Below is a small trained network, with its code and all its weights. Each question gives an input and a target symbol and asks what happens when units are switched off, that is, made to give their printed mean instead of their output.

import numpy as np


def w(rows, s, z=0):
    codes = np.array(rows[::2]) - 128.0
    scale = np.full(codes.shape[1], s)
    scale[-1] = z or s
    return codes * scale


def norm(h):
    return h / np.sqrt((h * h).mean(-1, keepdims=True) + 1e-5)


def f(y):
    return y / 2 * (1 + np.tanh(0.7978845608 * (y + 0.044715 * y**3)))


def softmax(a):
    e = np.exp(a - a.max(-1, keepdims=True))
    return e / e.sum(-1, keepdims=True)


def log_softmax(a):
    a = a - a.max(-1, keepdims=True)
    return a - np.log(np.exp(a).sum(-1, keepdims=True))


def net(x, mask):
    ids = ['ΔΛΨβεηθμπστω'.index(c) for c in x.split()]
    T = len(ids)
    res = E[ids] + P[:T]
    r = norm(res)
    for j in range(2):
        rows = slice(2 * j, 2 * j + 2)
        q, k, v = (r @ M[0][rows].T for M in (Q, K, V))
        z = softmax(np.where(np.tri(T) > 0, q @ k.T / 2**0.5, -1e9)) @ v
        o = O[0][rows]
        res = res + np.where(mask[j], z, o[:, -1]) @ o[:, :-1]
    y = f(norm(res) @ A[0][:, :-1].T + A[0][:, -1])
    res = res + np.where(mask[2:14], y, B[0][:, -1]) @ B[0][:, :-1]
    return log_softmax(norm(res)[-1] @ U[:, :-1].T + U[:, -1])


Q, K, V, O, A, B = {}, {}, {}, {}, {}, {}
E = w([
[180,136,80],'Δ',
[152,2,127],'Λ',
[223,130,115],'Ψ',
[194,123,74],'β',
[190,175,30],'ε',
[10,63,171],'η',
[110,134,89],'θ',
[79,177,232],'μ',
[138,31,210],'π',
[152,66,75],'σ',
[171,184,148],'τ',
[83,145,170],'ω',
],0.02)
P = w([
[185,112,64],'0',
[109,135,70],'1',
[80,124,81],'2',
[85,95,71],'3',
[85,78,73],'4',
[80,65,72],'5',
[90,55,75],'6',
[61,70,81],'7',
[81,33,76],'8',
[114,14,60],'9',
[96,21,61],'10',
[70,43,88],'11',
[112,1,55],'12',
[74,38,74],'13',
],0.0019)
Q[0] = w([
[84,103,117],'H1',
[168,91,102],'H1',
[127,246,180],'H2',
[152,147,172],'H2',
],0.013)
K[0] = w([
[131,147,254],'H1',
[104,24,65],'H1',
[117,209,80],'H2',
[105,161,200],'H2',
],0.0072)
V[0] = w([
[134,253,144],'H1',
[87,232,51],'H1',
[237,148,173],'H2',
[72,19,172],'H2',
],0.0067)
O[0] = w([
[164,189,115,3],'H1',
[106,103,186,98],'H1',
[101,57,250,175],'H2',
[98,76,254,156],'H2',
],0.0085,0.0017)
A[0] = w([
[170,251,218,86],'N1',
[236,208,178,161],'N2',
[243,129,113,167],'N3',
[74,87,161,164],'N4',
[157,118,88,120],'N5',
[170,91,81,119],'N6',
[71,192,148,159],'N7',
[246,118,217,254],'N8',
[149,50,103,63],'N9',
[106,84,52,161],'N10',
[160,137,121,99],'N11',
[114,107,93,202],'N12',
],0.012,0.0037)
B[0] = w([
[95,183,85,182],'N1',
[190,122,131,201],'N2',
[184,78,153,254],'N3',
[177,129,41,179],'N4',
[24,86,216,172],'N5',
[64,73,143,205],'N6',
[118,7,157,159],'N7',
[63,214,147,234],'N8',
[111,108,99,183],'N9',
[99,255,110,213],'N10',
[152,69,106,137],'N11',
[90,177,130,179],'N12',
],0.0065,0.0068)
U = w([
[194,121,84,95],'Δ',
[106,46,143,142],'Λ',
[231,127,250,96],'Ψ',
[200,86,89,84],'β',
[138,138,57,254],'ε',
[66,128,126,74],'η',
[30,229,36,64],'θ',
[69,219,244,122],'μ',
[109,64,251,144],'π',
[74,85,32,122],'σ',
[196,236,173,157],'τ',
[61,152,156,88],'ω',
],0.016,0.0085)

Each question gives the input, a string of symbols that net reads in full, and the target symbol t.
The units are the heads (2 rows each of Q, K, V and O) and the neurons (one row each of A and B). Each row of codes is followed by its name. A weight is (code - 128) times the scale printed after its matrix; where a second scale follows, it is the last column's (O, A, B and U).
mask holds one flag per unit, heads first, then neurons. A switched-off unit (its flag False) gives its mean, the last column of its rows in O or B, instead of its output. The means were averaged over made-up inputs and are rounded, as every weight is.
A unit's drop is (log p(t) with every unit on - log p(t) with that unit switched off) / (log p(t) with every unit on - log p(t) with every unit switched off).
The circuit of an input: a set's keep is (log p(t) with only the set's units on - log p(t) with every unit switched off) / (log p(t) with every unit on - log p(t) with every unit switched off). Starting from the 12 units with the biggest drops (on a tie, the unit counted first), units are removed one at a time, each time the one whose removal leaves the highest keep (on an exact tie, the one counted first), for as long as the keep stays at least 0.8.
circuit, biggest first: the units of the circuit, biggest drop first
unit that matters most: the unit with the biggest drop
top k neurons: the k neurons with the biggest drops, biggest first
heads that matter: for each layer, one digit per head in row order, 1 if its drop is at least 0.15 and else 0, layers parted by /
drop of u: that unit's drop, to one decimal
input π ω μ σ σ β μ σ β β Ψ β β β, target σ: unit that matters most : H1
input Δ Λ β β π π Ψ τ ω π Δ, target π: heads that matter : 01
input Λ σ η π μ Λ π ω, target π: heads that matter : 01
input β η ω η β π β θ Λ β Δ θ Δ, target Λ: circuit, biggest first : [N3, N5, N6]
input τ π τ θ η β, target π: heads that matter : 01
input β Δ τ η β θ θ ε σ Δ, target σ: top 4 neurons : [N6, N5, N10, N4]
input β η Λ ε σ Δ, target σ: heads that matter : 10
input Λ β β, target Λ: top 4 neurons : [N3, N5, N6, N4]
input Λ σ β μ π η ω, target π: top 4 neurons : [N7, N10, N8, N9]
input ω σ Λ σ β θ ω Ψ ω σ β, target σ: top 4 neurons : [N10, N7, N9, N2]
input η β θ Ψ, target Ψ: drop of N3 : 0.4
input Δ Ψ Δ Ψ ε Δ Ψ Δ θ σ Δ η, target σ: drop of N4 : 0.6
input ω ε σ μ β Ψ, target Ψ: drop of N2 : 0.0
input β μ β β π ω β θ Δ, target π: unit that matters most : N5
